[[140 142 105]
 [110 132 149]
 [145 157 101]
 [130 124 130]]
|
[105 132 145]

[[153 123 152 114]
 [103 126 122 146]
 [118 143 151 138]]
|
[114 122 143]

[[112 112 125]
 [136 136 132]
 [129 129 136]
 [108 106 117]
 [109 109 127]]
|
[125 136 129]

[[132 131]
 [121 138]
 [122 115]
 [127 100]]
|
[131 121]

[[111 132]
 [106  98]
 [104 103]
 [121 112]
 [112 132]]
|
[132 106]

[[155 129]
 [103 141]
 [123 141]
 [132 115]
 [145 111]]
|
[129 103]

[[130 135 155 155 131]
 [136 124 116 125 140]
 [130 127 111 153 121]]
|
[131 125 111]

[[128 112 141 148 151]
 [131 111 136 147 147]
 [131 120 150 125 124]]
|
[151 147 150]
---
[[144 123 133 131 127 127 133]
 [132 129 130 132 125 130 124]
 [135 134 127 115 125 130 129]
 [141 124 133 104 128 128 130]
 [138 132 119 121 129 130 126]
 [127 125 132 116 132 128 127]
 [113 138 125 148 124 130 126]
 [103 117 126 131 129 125 126]
 [130 136 130 137 129 129 128]
 [140 123 130 127 128 130 127]
 [137 127 122 139 128 130 126]]
|
[[144 123 133 131 127 127 133]
 [135 134 127 115 125 130 129]
 [138 132 119 121 129 130 126]
 [113 138 125 148 124 130 126]
 [130 136 130 137 129 129 128]
 [137 127 122 139 128 130 126]]

[[128 153 122 138 110]
 [101 131 137 124 116]
 [145 137 142 140 123]]
|
[[128 153 122 138 110]
 [145 137 142 140 123]]

[[123 127 127]
 [106 118 135]
 [120 125 134]
 [103 142 116]]
|
[[123 127 127]
 [120 125 134]]

[[106 112  98]
 [144 118 125]
 [128 155 124]
 [126 140 130]
 [139 149 106]
 [131 127 134]
 [142 133 122]]
|
[[106 112  98]
 [128 155 124]
 [139 149 106]
 [142 133 122]]

[[123 135 137 117]
 [122 119 118 142]
 [128 122 122 124]
 [124 124 125 120]
 [151 118 118 108]
 [121 123 124 127]]
|
[[123 135 137 117]
 [128 122 122 124]
 [151 118 118 108]]

[[132 140 146 122  98 129 112 120 128 147 144 153 120 138]
 [126 136 144 131 109 124 117 120 131 139 141 143 121 142]
 [128 129 129 130 124 128 126 129 127 130 130 133 128 132]]
|
[[132 140 146 122  98 129 112 120 128 147 144 153 120 138]
 [128 129 129 130 124 128 126 129 127 130 130 133 128 132]]

[[116 112 151 140 116 116]
 [138 150 118 123 140 139]
 [127 116 125 152 115 110]
 [120 148 107 117 131 122]
 [110 133 123 136 119 103]]
|
[[116 112 151 140 116 116]
 [127 116 125 152 115 110]
 [110 133 123 136 119 103]]

[[146 134 127 136]
 [108 117 120 121]
 [134 133 135 129]
 [126 125 124 128]
 [106 117 121 120]
 [128 128 128 128]
 [119 121 121 126]
 [119 117 111 128]]
|
[[146 134 127 136]
 [134 133 135 129]
 [106 117 121 120]
 [119 121 121 126]]
---
[[140 138 137 126 101]
 [118 107 147  99 109]
 [110 105 147 126 122]
 [124 125 128 145 147]
 [144 133 137 149 127]
 [126 100 127 102 147]
 [143 102 153 133 129]
 [152 114 139 106 136]
 [157 135 102 113 117]
 [118 151 118 142 108]
 [148 154 131 138  99]]
|
[[126 101 140 138 137]
 [ 99 109 118 107 147]
 [126 122 110 105 147]
 [145 147 124 125 128]
 [149 127 144 133 137]
 [102 147 126 100 127]
 [133 129 143 102 153]
 [106 136 152 114 139]
 [113 117 157 135 102]
 [142 108 118 151 118]
 [138  99 148 154 131]]

[[137 141 127 106 123 100]
 [130 127 113 139 123 100]
 [122 129 123 123 114 100]
 [129 139 127 111 129 100]
 [134 129 112 134 124 100]
 [121 121 146 131 105 100]
 [122 127 133 133 111 100]
 [120 131 129 144 117 100]
 [108 121 129 132 108 100]
 [143 120 114 125 121 100]]
|
[[123 100 137 141 127 106]
 [123 100 130 127 113 139]
 [114 100 122 129 123 123]
 [129 100 129 139 127 111]
 [124 100 134 129 112 134]
 [105 100 121 121 146 131]
 [111 100 122 127 133 133]
 [117 100 120 131 129 144]
 [108 100 108 121 129 132]
 [121 100 143 120 114 125]]

[[127 129 128 126 127 130 130 131]
 [130 126 128 133 132 125 124 122]
 [132 124 127 136 134 122 121 118]
 [138 111 125 153 152 112 107 102]
 [124 129 129 121 125 133 134 136]
 [116 129 131 110 124 144 145 153]]
|
[[130 131 127 129 128 126 127 130]
 [124 122 130 126 128 133 132 125]
 [121 118 132 124 127 136 134 122]
 [107 102 138 111 125 153 152 112]
 [134 136 124 129 129 121 125 133]
 [145 153 116 129 131 110 124 144]]

[[128 141 115 114 145 137 124 148 122 145]
 [136  98 116 100 142 133 137 137 138 113]]
|
[[122 145 128 141 115 114 145 137 124 148]
 [138 113 136  98 116 100 142 133 137 137]]

[[129 148 118 129 139 120 130 139 107 134]
 [106 112 117 114 118 130 138 137 149 130]
 [135 112 145 105 141 140 146 135 144 137]
 [138 124 127 117 135 145 115 140 109 135]
 [132 134 117 139 118 146 148 125 148 109]]
|
[[107 134 129 148 118 129 139 120 130 139]
 [149 130 106 112 117 114 118 130 138 137]
 [144 137 135 112 145 105 141 140 146 135]
 [109 135 138 124 127 117 135 145 115 140]
 [148 109 132 134 117 139 118 146 148 125]]

[[137 127 128 130 124 141 113 113 121 115 122 139 104 128 119]
 [137 146 128 129 124 141 113 102 121 115 113 116 121 128 119]]
|
[[128 119 137 127 128 130 124 141 113 113 121 115 122 139 104]
 [128 119 137 146 128 129 124 141 113 102 121 115 113 116 121]]
